4, 29, 23, -23, -4, -2, -5, -15, 26, 18, -27, -24
-24, 25, -18, 25, 15, -38, -41, -40, 14, 41, -17, 17
2, 26, 22, -17, 3, -1, -10, -12, 28, 18, -25, -21
-26, 9, -27, 26, 19, -28, -26, -25, -9, 28, -1, 24
-27, 18, -25, 31, 20, -33, -39, -31, 7, 34, -12, 29
|
-27, 18, -25, 31, 20, -33, -39, -31, 7, 34, -12, 29
-26, 9, -27, 26, 19, -28, -26, -25, -9, 28, -1, 24
-24, 25, -18, 25, 15, -38, -41, -40, 14, 41, -17, 17
2, 26, 22, -17, 3, -1, -10, -12, 28, 18, -25, -21
4, 29, 23, -23, -4, -2, -5, -15, 26, 18, -27, -24

21, -8, 26, 6, -23, -12, 10
6, 14, -25, 15, -11, -5, -27
-27, 23, -2, -7, -20, 12, -5
-19, 23, 19, -14, 19, -8, -2
16, -9, 37, -3, -1, -12, 4
17, -11, 35, 0, -8, -14, 6
|
-27, 23, -2, -7, -20, 12, -5
-19, 23, 19, -14, 19, -8, -2
6, 14, -25, 15, -11, -5, -27
16, -9, 37, -3, -1, -12, 4
17, -11, 35, 0, -8, -14, 6
21, -8, 26, 6, -23, -12, 10

18, -28, -10, 6, 15, 34, -2, -15
23, -12, -25, -1, 21, 24, -21, -9
30, -11, -17, -8, 16, 24, -19, -16
26, -13, 20, -19, 0, 17, 14, -27
-19, -19, 21, 21, -34, 6, 7, -2
|
-19, -19, 21, 21, -34, 6, 7, -2
18, -28, -10, 6, 15, 34, -2, -15
23, -12, -25, -1, 21, 24, -21, -9
26, -13, 20, -19, 0, 17, 14, -27
30, -11, -17, -8, 16, 24, -19, -16

30, 29, 0, -4, -15, -17, -33, -8, 16
-27, 0, 21, -31, -3, 31, 30, -19, -15
|
-27, 0, 21, -31, -3, 31, 30, -19, -15
30, 29, 0, -4, -15, -17, -33, -8, 16

-3, 7, -13, -14, 18, -19, 14, 11, 18, -3, 32, 22, 2, 33
-4, -32, 15, 1, 19, -21, 15, 8, 0, 7, -10, -35, -23, 25
-13, 7, 2, -14, 7, 0, -9, 8, 1, 3, -7, 21, 16, 5
-8, 2, 19, -4, 12, -3, -8, 11, -4, 4, -10, 12, 4, 11
-5, -17, 3, -9, -34, 15, -9, -5, 18, -1, -4, -26, 15, 26
-7, -13, -10, 17, -12, 17, -3, 11, -9, 5, 32, -25, -32, 22
|
-13, 7, 2, -14, 7, 0, -9, 8, 1, 3, -7, 21, 16, 5
-8, 2, 19, -4, 12, -3, -8, 11, -4, 4, -10, 12, 4, 11
-7, -13, -10, 17, -12, 17, -3, 11, -9, 5, 32, -25, -32, 22
-5, -17, 3, -9, -34, 15, -9, -5, 18, -1, -4, -26, 15, 26
-4, -32, 15, 1, 19, -21, 15, 8, 0, 7, -10, -35, -23, 25
-3, 7, -13, -14, 18, -19, 14, 11, 18, -3, 32, 22, 2, 33

-12, -24, 31, 11, -18, 20, -16, 33, 32
-26, -26, 32, 1, -33, 32, -20, 27, 25
-27, -31, 26, -6, -28, 31, -31, 27, 18
10, -10, 4, -25, -10, 30, -28, 31, 15
13, 18, -30, -30, 28, 10, -33, -27, -29
-31, -32, -15, 32, -27, 28, 29, -7, 21
-28, -30, 15, 32, -27, 0, 33, 32, 28
-29, -12, -2, 31, -5, -20, 28, -31, -17
8, 15, 23, 20, 11, -26, 18, -31, 0
29, 19, -27, 28, 17, -16, 30, 22, 26
|
-31, -32, -15, 32, -27, 28, 29, -7, 21
-29, -12, -2, 31, -5, -20, 28, -31, -17
-28, -30, 15, 32, -27, 0, 33, 32, 28
-27, -31, 26, -6, -28, 31, -31, 27, 18
-26, -26, 32, 1, -33, 32, -20, 27, 25
-12, -24, 31, 11, -18, 20, -16, 33, 32
8, 15, 23, 20, 11, -26, 18, -31, 0
10, -10, 4, -25, -10, 30, -28, 31, 15
13, 18, -30, -30, 28, 10, -33, -27, -29
29, 19, -27, 28, 17, -16, 30, 22, 26
